Below are the code and all the weights of a small trained network. Each question names an input and a target symbol and asks about switching units off, where a switched-off unit gives its printed mean instead of its output.

import numpy as np


def w(rows, s, z=0):
    codes = np.array(rows[::2]) - 128.0
    scale = np.full(codes.shape[1], s)
    scale[-1] = z or s
    return codes * scale


def norm(h):
    return h / np.sqrt((h * h).mean(-1, keepdims=True) + 1e-5)


def f(y):
    return np.maximum(y, 0)


def softmax(a):
    e = np.exp(a - a.max(-1, keepdims=True))
    return e / e.sum(-1, keepdims=True)


def log_softmax(a):
    a = a - a.max(-1, keepdims=True)
    return a - np.log(np.exp(a).sum(-1, keepdims=True))


def net(x, mask):
    ids = ['ΣΩαβζξπτ'.index(c) for c in x.split()]
    T = len(ids)
    res = E[ids] + P[:T]
    q, k, v = (norm(res) @ M[0].T for M in (Q, K, V))
    z = softmax(np.where(np.tri(T) > 0, q @ k.T / 2**0.5, -1e9)) @ v
    res = res + np.where(mask[0], z, O[0][:, -1]) @ O[0][:, :-1]
    y = f(norm(res) @ A[0][:, :-1].T + A[0][:, -1])
    res = res + np.where(mask[1:9], y, B[0][:, -1]) @ B[0][:, :-1]
    return log_softmax(norm(res)[-1] @ U[:, :-1].T + U[:, -1])


Q, K, V, O, A, B = {}, {}, {}, {}, {}, {}
E = w([
[117,93,135,99,140,170,204,173],'Σ',
[47,88,53,106,184,115,144,104],'Ω',
[50,96,111,88,151,202,161,84],'α',
[86,252,112,112,89,108,134,90],'β',
[143,171,154,137,175,140,198,81],'ζ',
[96,134,125,130,124,175,175,76],'ξ',
[190,149,41,157,109,118,77,197],'π',
[126,138,161,138,62,119,151,202],'τ',
],0.021)
P = w([
[77,147,132,141,77,70,97,170],'0',
[214,81,86,134,103,165,42,73],'1',
[155,90,96,228,133,120,92,131],'2',
[157,142,169,58,108,89,92,125],'3',
[89,111,189,103,98,225,153,135],'4',
[122,137,104,219,143,134,139,117],'5',
[172,162,138,51,141,63,82,142],'6',
[136,41,124,147,149,199,91,113],'7',
[110,177,102,223,148,121,117,150],'8',
[198,147,153,75,138,50,80,157],'9',
[214,132,116,83,148,251,138,87],'10',
[168,165,48,211,139,105,131,135],'11',
],0.012)
Q[0] = w([
[185,124,116,39,82,166,145,26],'head 0',
[50,145,205,114,102,172,253,104],'head 0',
],0.0058)
K[0] = w([
[18,253,76,84,168,128,208,251],'head 0',
[177,108,42,253,210,161,94,164],'head 0',
],0.0042)
V[0] = w([
[145,85,62,254,118,112,204,129],'head 0',
[117,177,58,124,157,113,7,68],'head 0',
],0.0054)
O[0] = w([
[206,221,1,110,165,63,142,211,230],'head 0',
[156,166,175,172,206,155,108,81,246],'head 0',
],0.017,0.0012)
A[0] = w([
[109,157,135,81,51,113,138,99,19],'neuron 0',
[162,106,172,78,160,100,105,181,157],'neuron 1',
[52,119,46,142,206,195,162,122,6],'neuron 2',
[116,128,254,69,110,134,121,111,168],'neuron 3',
[102,115,93,159,149,137,192,116,124],'neuron 4',
[117,181,217,60,109,66,100,90,19],'neuron 5',
[86,158,132,175,144,72,92,158,151],'neuron 6',
[122,72,56,145,184,229,104,166,94],'neuron 7',
],0.0096,0.0021)
B[0] = w([
[134,36,158,44,142,176,122,31,173],'neuron 0',
[80,180,56,1,252,176,69,166,154],'neuron 1',
[246,164,89,196,164,98,151,117,253],'neuron 2',
[173,52,204,39,175,113,80,231,174],'neuron 3',
[121,102,168,181,147,194,46,158,192],'neuron 4',
[214,36,126,139,149,134,197,159,188],'neuron 5',
[164,135,143,219,50,69,168,26,179],'neuron 6',
[157,24,169,200,63,57,115,176,236],'neuron 7',
],0.007,0.0074)
U = w([
[91,110,86,158,85,141,174,123,184],'Σ',
[64,111,32,41,168,126,160,217,67],'Ω',
[122,140,110,165,72,94,113,182,215],'α',
[108,151,102,133,238,7,128,150,148],'β',
[179,161,144,193,41,36,239,198,5],'ζ',
[189,220,81,128,189,99,2,204,68],'ξ',
[201,42,245,75,137,31,181,132,133],'π',
[51,91,205,146,182,254,59,178,170],'τ',
],0.0074,0.0027)

Each question gives the input, a string of symbols that net reads in full, and the target symbol t.
The units are the heads (2 rows each of Q, K, V and O) and the neurons (one row each of A and B). Each row of codes is followed by its name. A weight is (code - 128) times the scale printed after its matrix; where a second scale follows, it is the last column's (O, A, B and U).
mask holds one flag per unit, heads first, then neurons. A switched-off unit (its flag False) gives its mean, the last column of its rows in O or B, instead of its output. The means were averaged over made-up inputs and are rounded, as every weight is.
A unit's drop is (log p(t) with every unit on - log p(t) with that unit switched off) / (log p(t) with every unit on - log p(t) with every unit switched off).
The circuit of an input: a set's keep is (log p(t) with only the set's units on - log p(t) with every unit switched off) / (log p(t) with every unit on - log p(t) with every unit switched off). Starting from all 9 units, units are removed one at a time, each time the one whose removal leaves the highest keep (on an exact tie, the one counted first), for as long as the keep stays at least 0.8.
units of the circuit, in order: the units of the circuit, biggest drop first
unit that matters most: the unit with the biggest drop
k most important neurons: the k neurons with the biggest drops, biggest first
drop when u is switched off: that unit's drop, to one decimal
input β α β β τ, target τ: units of the circuit, in order => (neuron 7; head 0)
input α τ ζ α ξ, target ζ: unit that matters most => head 0
input ξ τ α β π Ω ξ α π τ ζ, target ξ: units of the circuit, in order => (head 0; neuron 5)
input ξ τ π τ τ, target ξ: units of the circuit, in order => (head 0; neuron 1)
input Σ ξ Σ β ζ, target Ω: units of the circuit, in order => (head 0; neuron 7)
input ξ α α ζ α β π τ, target τ: units of the circuit, in order => (neuron 2; neuron 1)
input Ω ζ β α π, target τ: 3 most important neurons => (neuron 2; neuron 6; neuron 5)
input Σ Σ β β ζ, target τ: 2 most important neurons => (neuron 4; neuron 7)
input β π ξ β ζ π β π α τ, target ξ: 3 most important neurons => (neuron 1; neuron 7; neuron 0)
input β α τ ζ Σ β β τ π, target ζ: 2 most important neurons => (neuron 6; neuron 4)
input α α Σ α, target Ω: drop when head 0 is switched off => 1.2
input ξ Ω π α β, target ξ: drop when head 0 is switched off => 2.7
input τ ζ Σ β τ ξ α ξ Σ ζ β, target Ω: drop when head 0 is switched off => 0.4
input π β π ξ β, target ξ: drop when neuron 5 is switched off => -0.1
input ζ α ζ α Ω β Ω ζ ξ β, target π: most important neuron => (neuron 5)
input α ζ ξ α α β β β, target τ: 2 most important neurons => (neuron 7; neuron 2)
